Below is a small trained network, with its code and all its weights. Each question gives an input and a class and asks what happens when units are switched off, that is, made to give their printed mean instead of their output.

import numpy as np


def w(rows, s, z=0):
    codes = np.array(rows[::2]) - 128.0
    scale = np.full(codes.shape[1], s)
    scale[-1] = z or s
    return codes * scale


def norm(h):
    return h / np.sqrt((h * h).mean(-1, keepdims=True) + 1e-5)


def f(y):
    return y / 2 * (1 + np.tanh(0.7978845608 * (y + 0.044715 * y**3)))


def log_softmax(a):
    a = a - a.max(-1, keepdims=True)
    return a - np.log(np.exp(a).sum(-1, keepdims=True))


def net(x, mask):
    res = np.array(x, float).reshape(1, 8) / 4 @ E
    u = 0
    for l in range(4):
        y = f(norm(res) @ A[l][:, :-1].T + A[l][:, -1])
        res = res + np.where(mask[u : u + 6], y, B[l][:, -1]) @ B[l][:, :-1]
        u += 6
    return log_softmax(norm(res)[-1] @ U[:, :-1].T + U[:, -1])


A, B = {}, {}
E = w([
[90,219,66,135,127],'x0',
[176,98,158,183,254],'x1',
[166,136,63,24,145],'x2',
[220,136,107,131,68],'x3',
[98,95,58,202,148],'x4',
[153,166,123,136,158],'x5',
[67,151,114,133,217],'x6',
[181,183,85,158,157],'x7',
],0.0053)
A[0] = w([
[87,120,200,136,97,49],'0.n0',
[159,149,172,131,57,28],'0.n1',
[123,16,140,106,242,65],'0.n2',
[79,174,196,129,2,3],'0.n3',
[46,176,130,121,138,194],'0.n4',
[106,241,212,148,145,94],'0.n5',
],0.0084,0.002)
B[0] = w([
[169,62,168,10,199,157],'0.n0',
[153,146,166,152,32,145],'0.n1',
[175,157,126,118,173,253],'0.n2',
[169,218,254,151,181,203],'0.n3',
[28,144,122,125,161,206],'0.n4',
[192,120,103,27,152,182],'0.n5',
],0.0089,0.0039)
A[1] = w([
[90,135,162,203,105,36],'1.n0',
[143,150,134,182,102,240],'1.n1',
[44,151,91,182,92,252],'1.n2',
[178,59,146,149,1,180],'1.n3',
[136,69,59,108,89,173],'1.n4',
[43,138,90,46,143,148],'1.n5',
],0.0097,0.0019)
B[1] = w([
[109,155,183,132,112,140],'1.n0',
[39,228,96,73,83,171],'1.n1',
[41,144,115,102,111,212],'1.n2',
[138,166,160,2,40,204],'1.n3',
[186,194,115,99,43,128],'1.n4',
[62,93,161,52,138,253],'1.n5',
],0.007,0.0036)
A[2] = w([
[160,240,37,174,104,225],'2.n0',
[140,216,209,113,64,98],'2.n1',
[120,74,203,108,144,151],'2.n2',
[194,226,149,129,201,175],'2.n3',
[211,166,77,179,217,87],'2.n4',
[220,2,186,120,241,253],'2.n5',
],0.0083,0.0029)
B[2] = w([
[116,187,135,226,195,180],'2.n0',
[172,28,134,4,147,181],'2.n1',
[22,197,146,167,22,168],'2.n2',
[147,164,254,158,65,203],'2.n3',
[217,151,136,166,166,180],'2.n4',
[136,145,91,253,52,254],'2.n5',
],0.0067,0.0079)
A[3] = w([
[188,44,135,145,113,204],'3.n0',
[103,93,235,201,197,172],'3.n1',
[89,155,219,121,73,130],'3.n2',
[85,173,130,2,100,178],'3.n3',
[123,183,113,163,59,167],'3.n4',
[178,121,146,101,105,5],'3.n5',
],0.0077,0.0034)
B[3] = w([
[59,251,96,171,101,156],'3.n0',
[222,117,153,144,140,224],'3.n1',
[78,94,58,168,136,216],'3.n2',
[148,198,71,254,168,255],'3.n3',
[110,83,118,203,157,186],'3.n4',
[99,116,179,65,159,121],'3.n5',
],0.0081,0.0053)
U = w([
[198,159,182,3,29,170],'0',
[176,10,68,47,171,1],'1',
[234,192,130,230,173,197],'2',
[173,13,62,58,166,10],'3',
[170,28,47,82,136,11],'4',
[138,162,11,120,39,129],'5',
[7,192,59,104,203,172],'6',
[75,30,132,168,149,71],'7',
],0.013,0.0091)

Each question gives the input, the list of numbers given to net, and the class t.
The units are the neurons (one row each of A and B). Each row of codes is followed by its name. A weight is (code - 128) times the scale printed after its matrix; where a second scale follows, it is the last column's (A, B and U).
mask holds one flag per neuron, layer by layer. A switched-off neuron (its flag False) gives its mean, the last column of its row in B, instead of its output. The means were averaged over made-up inputs and are rounded, as every weight is.
A unit's drop is (log p(t) with every unit on - log p(t) with that unit switched off) / (log p(t) with every unit on - log p(t) with every unit switched off).
The circuit of an input: a set's keep is (log p(t) with only the set's units on - log p(t) with every unit switched off) / (log p(t) with every unit on - log p(t) with every unit switched off). Starting from the 12 units with the biggest drops (on a tie, the unit counted first), units are removed one at a time, each time the one whose removal leaves the highest keep (on an exact tie, the one counted first), for as long as the keep stays at least 0.8.
units of the circuit, in order: the units of the circuit, biggest drop first
most important unit: the unit with the biggest drop
top k neurons: the k neurons with the biggest drops, biggest first
top k neurons in layer l: the k neurons of layer l with the biggest drops, biggest first
drop when u is switched off: that unit's drop, to one decimal
input [1,-3,-1,2,4,7,-2,4], class 5: top 2 neurons in layer 1	1.n1, 1.n2
input [2,0,0,3,5,-5,-8,-1], class 0: units of the circuit, in order	1.n3
input [4,0,-3,-7,1,7,-6,4], class 6: top 2 neurons	0.n4, 1.n5
input [-6,-6,8,4,-4,4,7,0], class 6: units of the circuit, in order	2.n5, 3.n1
input [-2,-1,0,-5,0,4,1,-1], class 6: top 2 neurons	1.n5, 0.n4
input [8,5,-7,2,6,-3,-6,1], class 6: top 2 neurons in layer 0	0.n2, 0.n3
input [-7,-8,2,4,7,-1,5,-7], class 0: top 2 neurons	1.n3, 0.n4
input [-1,2,-1,-3,0,-7,4,-6], class 7: top 2 neurons in layer 3	3.n3, 3.n1
input [6,5,-2,5,-1,-6,5,-7], class 6: top 4 neurons	1.n5, 0.n3, 0.n4, 2.n3
input [-2,1,-7,7,-6,3,5,6], class 0: top 2 neurons in layer 1	1.n3, 1.n1
input [5,-5,6,8,-5,3,6,-3], class 6: top 2 neurons in layer 2	2.n5, 2.n4
input [-6,6,-6,0,6,-6,-7,-3], class 5: top 2 neurons in layer 0	0.n3, 0.n4
input [-8,1,-7,-5,-7,-8,-7,8], class 0: top 2 neurons	1.n3, 0.n1
input [-2,4,-7,3,-3,-5,-5,-7], class 0: most important unit	1.n3
input [-2,-2,1,1,5,6,-5,0], class 5: top 2 neurons in layer 0	0.n0, 0.n5
input [-2,-6,1,5,-1,-7,8,-5], class 6: top 2 neurons in layer 3	3.n3, 3.n2
input [5,-6,5,0,-3,1,3,2], class 6: drop when 1.n5 is switched off	0.1
